Below is a small trained network, with its code and all its weights. Each question gives an input and a class and asks what happens when units are switched off, that is, made to give their printed mean instead of their output.

import numpy as np


def w(rows, s, z=0):
    codes = np.array(rows[::2]) - 128.0
    scale = np.full(codes.shape[1], s)
    scale[-1] = z or s
    return codes * scale


def f(y):
    return np.maximum(y, 0)


def log_softmax(a):
    a = a - a.max(-1, keepdims=True)
    return a - np.log(np.exp(a).sum(-1, keepdims=True))


def net(x, mask):
    res = np.array(x, float).reshape(1, 4) / 4 @ E
    y = f(res @ A[0][:, :-1].T + A[0][:, -1])
    res = res + np.where(mask, y, B[0][:, -1]) @ B[0][:, :-1]
    return log_softmax(res[-1] @ U[:, :-1].T + U[:, -1])


A, B = {}, {}
E = w([
[195,5,205,68],'x0',
[8,45,122,179],'x1',
[156,132,73,255],'x2',
[96,164,222,197],'x3',
],0.0078)
A[0] = w([
[155,179,170,162,200],'neuron 1',
[109,48,157,75,202],'neuron 2',
[131,143,197,21,96],'neuron 3',
[180,56,127,169,165],'neuron 4',
[114,180,125,122,62],'neuron 5',
[85,111,156,118,248],'neuron 6',
[191,136,78,112,181],'neuron 7',
[219,132,31,100,226],'neuron 8',
[86,133,161,130,111],'neuron 9',
[88,194,73,113,84],'neuron 10',
[74,124,198,142,109],'neuron 11',
[127,247,181,134,204],'neuron 12',
[176,115,38,163,120],'neuron 13',
[74,120,112,217,214],'neuron 14',
[125,127,172,83,239],'neuron 15',
[101,159,117,94,227],'neuron 16',
[97,159,67,166,175],'neuron 17',
[134,112,171,164,254],'neuron 18',
[99,149,43,148,146],'neuron 19',
[66,144,126,209,211],'neuron 20',
[68,55,208,119,220],'neuron 21',
[144,152,149,41,156],'neuron 22',
[88,136,54,192,71],'neuron 23',
[83,136,33,160,73],'neuron 24',
],0.012,0.0041)
B[0] = w([
[221,30,134,182,196],'neuron 1',
[188,37,101,165,242],'neuron 2',
[121,101,142,43,232],'neuron 3',
[114,146,144,245,198],'neuron 4',
[164,130,61,244,156],'neuron 5',
[197,54,87,114,200],'neuron 6',
[95,116,228,57,195],'neuron 7',
[99,111,194,73,237],'neuron 8',
[159,127,135,90,159],'neuron 9',
[171,99,89,166,190],'neuron 10',
[135,120,82,77,186],'neuron 11',
[188,66,43,190,232],'neuron 12',
[113,128,209,86,191],'neuron 13',
[192,53,141,118,239],'neuron 14',
[246,2,47,84,211],'neuron 15',
[209,96,94,123,184],'neuron 16',
[158,69,108,101,208],'neuron 17',
[231,65,31,153,201],'neuron 18',
[115,108,107,68,198],'neuron 19',
[215,27,99,128,238],'neuron 20',
[190,98,81,143,255],'neuron 21',
[147,122,155,87,215],'neuron 22',
[159,177,162,29,202],'neuron 23',
[124,67,162,46,195],'neuron 24',
],0.0065,0.0095)
U = w([
[127,123,191,117,53],'0',
[166,91,130,250,194],'1',
[107,169,171,125,5],'2',
[161,80,149,63,229],'3',
],0.013,0.0018)

Each question gives the input, the list of numbers given to net, and the class t.
The units are the neurons (one row each of A and B). Each row of codes is followed by its name. A weight is (code - 128) times the scale printed after its matrix; where a second scale follows, it is the last column's (A, B and U).
mask holds one flag per neuron, in row order. A switched-off neuron (its flag False) gives its mean, the last column of its row in B, instead of its output. The means were averaged over made-up inputs and are rounded, as every weight is.
A unit's drop is (log p(t) with every unit on - log p(t) with that unit switched off) / (log p(t) with every unit on - log p(t) with every unit switched off).
unit that matters most: the unit with the biggest drop
k most important neurons: the k neurons with the biggest drops, biggest first
drop when u is switched off: that unit's drop, to one decimal
input [-3,3,-2,5], class 1: unit that matters most -> neuron 3
input [-7,4,1,4], class 3: 2 most important neurons -> neuron 23; neuron 24
input [3,-6,6,0], class 1: 2 most important neurons -> neuron 4; neuron 3
input [8,5,1,-8], class 1: 2 most important neurons -> neuron 4; neuron 2
input [-8,4,1,2], class 3: 2 most important neurons -> neuron 23; neuron 24
input [-1,6,4,2], class 3: 3 most important neurons -> neuron 23; neuron 24; neuron 12
input [-8,-6,0,0], class 1: 2 most important neurons -> neuron 12; neuron 5
input [7,2,0,8], class 1: drop when neuron 4 is switched off -> 0.1
input [5,1,2,4], class 1: drop when neuron 8 is switched off -> 0.0
input [-1,7,7,-1], class 3: drop when neuron 23 is switched off -> 0.1
